Below are the code and all the weights of a small trained network. Each question names an input and a class and asks about switching units off, where a switched-off unit gives its printed mean instead of its output.

import numpy as np


def w(rows, s, z=0):
    codes = np.array(rows[::2]) - 128.0
    scale = np.full(codes.shape[1], s)
    scale[-1] = z or s
    return codes * scale


def norm(h):
    return h / np.sqrt((h * h).mean(-1, keepdims=True) + 1e-5)


def f(y):
    return y / 2 * (1 + np.tanh(0.7978845608 * (y + 0.044715 * y**3)))


def log_softmax(a):
    a = a - a.max(-1, keepdims=True)
    return a - np.log(np.exp(a).sum(-1, keepdims=True))


def net(x, mask):
    res = np.array(x, float).reshape(1, 3) / 4 @ E
    u = 0
    for l in range(2):
        y = f(norm(res) @ A[l][:, :-1].T + A[l][:, -1])
        res = res + np.where(mask[u : u + 5], y, B[l][:, -1]) @ B[l][:, :-1]
        u += 5
    return log_softmax(norm(res)[-1] @ U[:, :-1].T + U[:, -1])


A, B = {}, {}
E = w([
[97,192,129,145,162,26,83,98],'x0',
[69,104,135,117,87,157,184,54],'x1',
[77,58,67,217,70,88,133,253],'x2',
],0.0038)
A[0] = w([
[253,153,148,83,115,217,121,119,7],'0.n0',
[179,180,149,119,246,12,212,139,141],'0.n1',
[105,175,134,135,101,191,160,91,53],'0.n2',
[148,130,230,29,186,141,123,118,178],'0.n3',
[188,118,147,89,133,121,23,175,241],'0.n4',
],0.0055,0.0016)
B[0] = w([
[193,147,61,122,51,126,132,175,222],'0.n0',
[194,101,138,154,74,190,137,88,228],'0.n1',
[169,104,124,99,141,43,148,99,144],'0.n2',
[2,149,108,106,127,164,131,145,254],'0.n3',
[110,116,109,103,71,188,169,104,214],'0.n4',
],0.0073,0.004)
A[1] = w([
[106,103,78,85,75,254,158,54,229],'1.n0',
[98,68,144,171,131,164,121,252,108],'1.n1',
[74,38,90,155,176,116,159,240,40],'1.n2',
[101,87,103,167,83,100,202,40,251],'1.n3',
[87,188,87,64,156,101,218,136,32],'1.n4',
],0.0054,0.0018)
B[1] = w([
[96,123,139,164,170,89,139,131,255],'1.n0',
[56,201,138,168,136,191,94,82,175],'1.n1',
[104,150,179,124,237,149,157,28,171],'1.n2',
[172,128,159,142,131,141,89,182,183],'1.n3',
[135,1,89,74,95,103,178,73,139],'1.n4',
],0.0078,0.0085)
U = w([
[99,185,17,140,19,228,175,208,168],'0',
[76,1,115,32,130,55,225,42,132],'1',
[243,158,179,135,39,62,48,206,98],'2',
[206,134,79,71,206,116,118,146,1],'3',
[47,195,238,209,248,194,109,40,166],'4',
[214,56,194,192,130,96,200,230,121],'5',
],0.0077,0.005)

Each question gives the input, the list of numbers given to net, and the class t.
The units are the neurons (one row each of A and B). Each row of codes is followed by its name. A weight is (code - 128) times the scale printed after its matrix; where a second scale follows, it is the last column's (A, B and U).
mask holds one flag per neuron, layer by layer. A switched-off neuron (its flag False) gives its mean, the last column of its row in B, instead of its output. The means were averaged over made-up inputs and are rounded, as every weight is.
A unit's drop is (log p(t) with every unit on - log p(t) with that unit switched off) / (log p(t) with every unit on - log p(t) with every unit switched off).
The circuit of an input: a set's keep is (log p(t) with only the set's units on - log p(t) with every unit switched off) / (log p(t) with every unit on - log p(t) with every unit switched off). Starting from all 10 units, units are removed one at a time, each time the one whose removal leaves the highest keep (on an exact tie, the one counted first), for as long as the keep stays at least 0.8.
units of the circuit, in order: the units of the circuit, biggest drop first
unit that matters most: the unit with the biggest drop
k most important neurons: the k neurons with the biggest drops, biggest first
top k neurons in layer l: the k neurons of layer l with the biggest drops, biggest first
input [6,-8,0], class 5: units of the circuit, in order	1.n1, 0.n3
input [1,8,7], class 4: unit that matters most	1.n2
input [0,3,0], class 5: 3 most important neurons	0.n3, 1.n3, 1.n2
input [-3,1,-2], class 1: 2 most important neurons	1.n4, 0.n1
input [7,-8,0], class 5: top 3 neurons in layer 0	0.n1, 0.n3, 0.n4
input [4,-2,0], class 5: units of the circuit, in order	1.n1, 0.n1
input [1,-2,-4], class 0: units of the circuit, in order	1.n2, 0.n0
input [-1,-4,-8], class 0: units of the circuit, in order	0.n0, 1.n2
input [0,3,1], class 5: units of the circuit, in order	0.n3, 1.n1
input [6,5,3], class 2: units of the circuit, in order	0.n3, 1.n2, 1.n3
input [8,-7,3], class 2: units of the circuit, in order	0.n3, 1.n0
input [2,7,-8], class 1: units of the circuit, in order	1.n4, 1.n1, 0.n2
input [1,6,0], class 5: top 3 neurons in layer 1	1.n3, 1.n2, 1.n1
input [-8,-4,-6], class 0: top 2 neurons in layer 0	0.n0, 0.n3
input [-3,-7,3], class 4: top neuron in layer 1	1.n2
input [8,-2,0], class 5: top 2 neurons in layer 0	0.n1, 0.n3
input [-4,4,1], class 5: top 2 neurons in layer 1	1.n3, 1.n1
input [-4,-4,2], class 4: top 2 neurons in layer 0	0.n1, 0.n0
input [0,-7,4], class 4: 2 most important neurons	0.n0, 1.n2
input [-4,7,3], class 4: unit that matters most	0.n1
input [1,-1,-8], class 1: top 3 neurons in layer 0	0.n3, 0.n0, 0.n2
input [-3,7,1], class 5: top 2 neurons in layer 0	0.n3, 0.n2
input [5,-2,1], class 2: 3 most important neurons	0.n3, 1.n2, 1.n1
